Here is a tiny trained network, its code and every weight. The questions are about switching its units off for an input and a class, where a switched-off unit gives its printed mean instead of its output.

import numpy as np


def w(rows, s, z=0):
    codes = np.array(rows[::2]) - 128.0
    scale = np.full(codes.shape[1], s)
    scale[-1] = z or s
    return codes * scale


def f(y):
    return np.maximum(y, 0)


def log_softmax(a):
    a = a - a.max(-1, keepdims=True)
    return a - np.log(np.exp(a).sum(-1, keepdims=True))


def net(x, mask):
    res = np.array(x, float).reshape(1, 3) / 4 @ E
    y = f(res @ A[0][:, :-1].T + A[0][:, -1])
    res = res + np.where(mask, y, B[0][:, -1]) @ B[0][:, :-1]
    return log_softmax(res[-1] @ U[:, :-1].T + U[:, -1])


A, B = {}, {}
E = w([
[220,177,152,113,158,115,172,38,143,46],'x0',
[119,84,103,190,252,244,75,121,204,155],'x1',
[74,17,199,139,184,119,161,64,85,120],'x2',
],0.011)
A[0] = w([
[61,111,109,105,150,140,98,199,97,192,208],'neuron 0',
[116,111,254,76,143,129,236,28,129,80,213],'neuron 1',
[183,181,25,142,97,174,48,155,190,115,255],'neuron 2',
[194,146,179,93,112,137,164,82,121,58,211],'neuron 3',
[92,158,120,134,88,133,36,229,88,224,153],'neuron 4',
[100,37,102,187,163,207,82,117,184,155,193],'neuron 5',
[90,103,203,115,107,58,172,75,122,109,188],'neuron 6',
[73,93,121,163,248,184,95,100,120,168,183],'neuron 7',
],0.0085,0.0034)
B[0] = w([
[138,74,153,127,140,182,101,150,199,183,199],'neuron 0',
[115,174,172,169,106,63,2,30,106,63,246],'neuron 1',
[91,126,70,59,147,130,137,82,176,171,240],'neuron 2',
[166,158,149,137,171,97,148,121,87,61,221],'neuron 3',
[121,117,142,124,95,164,115,113,144,168,220],'neuron 4',
[162,164,116,116,219,141,168,120,117,83,229],'neuron 5',
[142,95,148,124,160,136,67,123,115,137,210],'neuron 6',
[142,128,140,120,201,72,181,106,125,71,225],'neuron 7',
],0.013,0.014)
U = w([
[122,187,73,91,2,98,230,186,91,121,114],'0',
[136,125,74,92,167,115,155,145,174,136,186],'1',
[100,118,103,106,25,109,67,124,169,186,8],'2',
[128,66,171,180,127,176,105,229,154,192,59],'3',
[157,146,159,169,142,61,120,121,64,46,178],'4',
],0.0094,0.0017)

Each question gives the input, the list of numbers given to net, and the class t.
The units are the neurons (one row each of A and B). Each row of codes is followed by its name. A weight is (code - 128) times the scale printed after its matrix; where a second scale follows, it is the last column's (A, B and U).
mask holds one flag per neuron, in row order. A switched-off neuron (its flag False) gives its mean, the last column of its row in B, instead of its output. The means were averaged over made-up inputs and are rounded, as every weight is.
A unit's drop is (log p(t) with every unit on - log p(t) with that unit switched off) / (log p(t) with every unit on - log p(t) with every unit switched off).
The circuit of an input: a set's keep is (log p(t) with only the set's units on - log p(t) with every unit switched off) / (log p(t) with every unit on - log p(t) with every unit switched off). Starting from all 8 units, units are removed one at a time, each time the one whose removal leaves the highest keep (on an exact tie, the one counted first), for as long as the keep stays at least 0.8.
units of the circuit, in order: the units of the circuit, biggest drop first
unit that matters most: the unit with the biggest drop
k most important neurons: the k neurons with the biggest drops, biggest first
drop of u: that unit's drop, to one decimal
input [7,1,-8], class 1: unit that matters most => neuron 2
input [-1,-2,-4], class 2: units of the circuit, in order => [neuron 5; neuron 7]
input [-8,6,8], class 1: units of the circuit, in order => [neuron 7; neuron 0]
input [0,-6,-3], class 0: 2 most important neurons => [neuron 1; neuron 7]
input [-6,4,6], class 1: units of the circuit, in order => [neuron 7; neuron 1]
input [-2,-7,-4], class 0: 2 most important neurons => [neuron 1; neuron 0]
input [-5,-2,6], class 3: units of the circuit, in order => [neuron 0; neuron 3]
input [-5,3,-7], class 2: 2 most important neurons => [neuron 4; neuron 2]
input [6,1,-7], class 1: 2 most important neurons => [neuron 2; neuron 1]
input [-7,0,-5], class 2: 2 most important neurons => [neuron 2; neuron 4]
input [-8,6,4], class 1: 3 most important neurons => [neuron 7; neuron 5; neuron 0]
input [3,3,-7], class 1: 2 most important neurons => [neuron 1; neuron 2]
input [-7,2,8], class 1: 3 most important neurons => [neuron 7; neuron 0; neuron 5]
input [-7,-4,-3], class 2: unit that matters most => neuron 5
input [-3,-2,3], class 3: 2 most important neurons => [neuron 2; neuron 1]
input [0,-3,-8], class 2: 2 most important neurons => [neuron 5; neuron 7]
input [-4,2,-2], class 3: 2 most important neurons => [neuron 0; neuron 4]
input [0,-8,-4], class 0: 2 most important neurons => [neuron 1; neuron 7]
input [5,-4,-7], class 0: drop of neuron 0 => 0.1
input [2,2,-6], class 1: units of the circuit, in order => [neuron 2]
input [-3,-2,-3], class 2: drop of neuron 5 => 0.1
input [-5,-1,2], class 3: drop of neuron 4 => 0.0
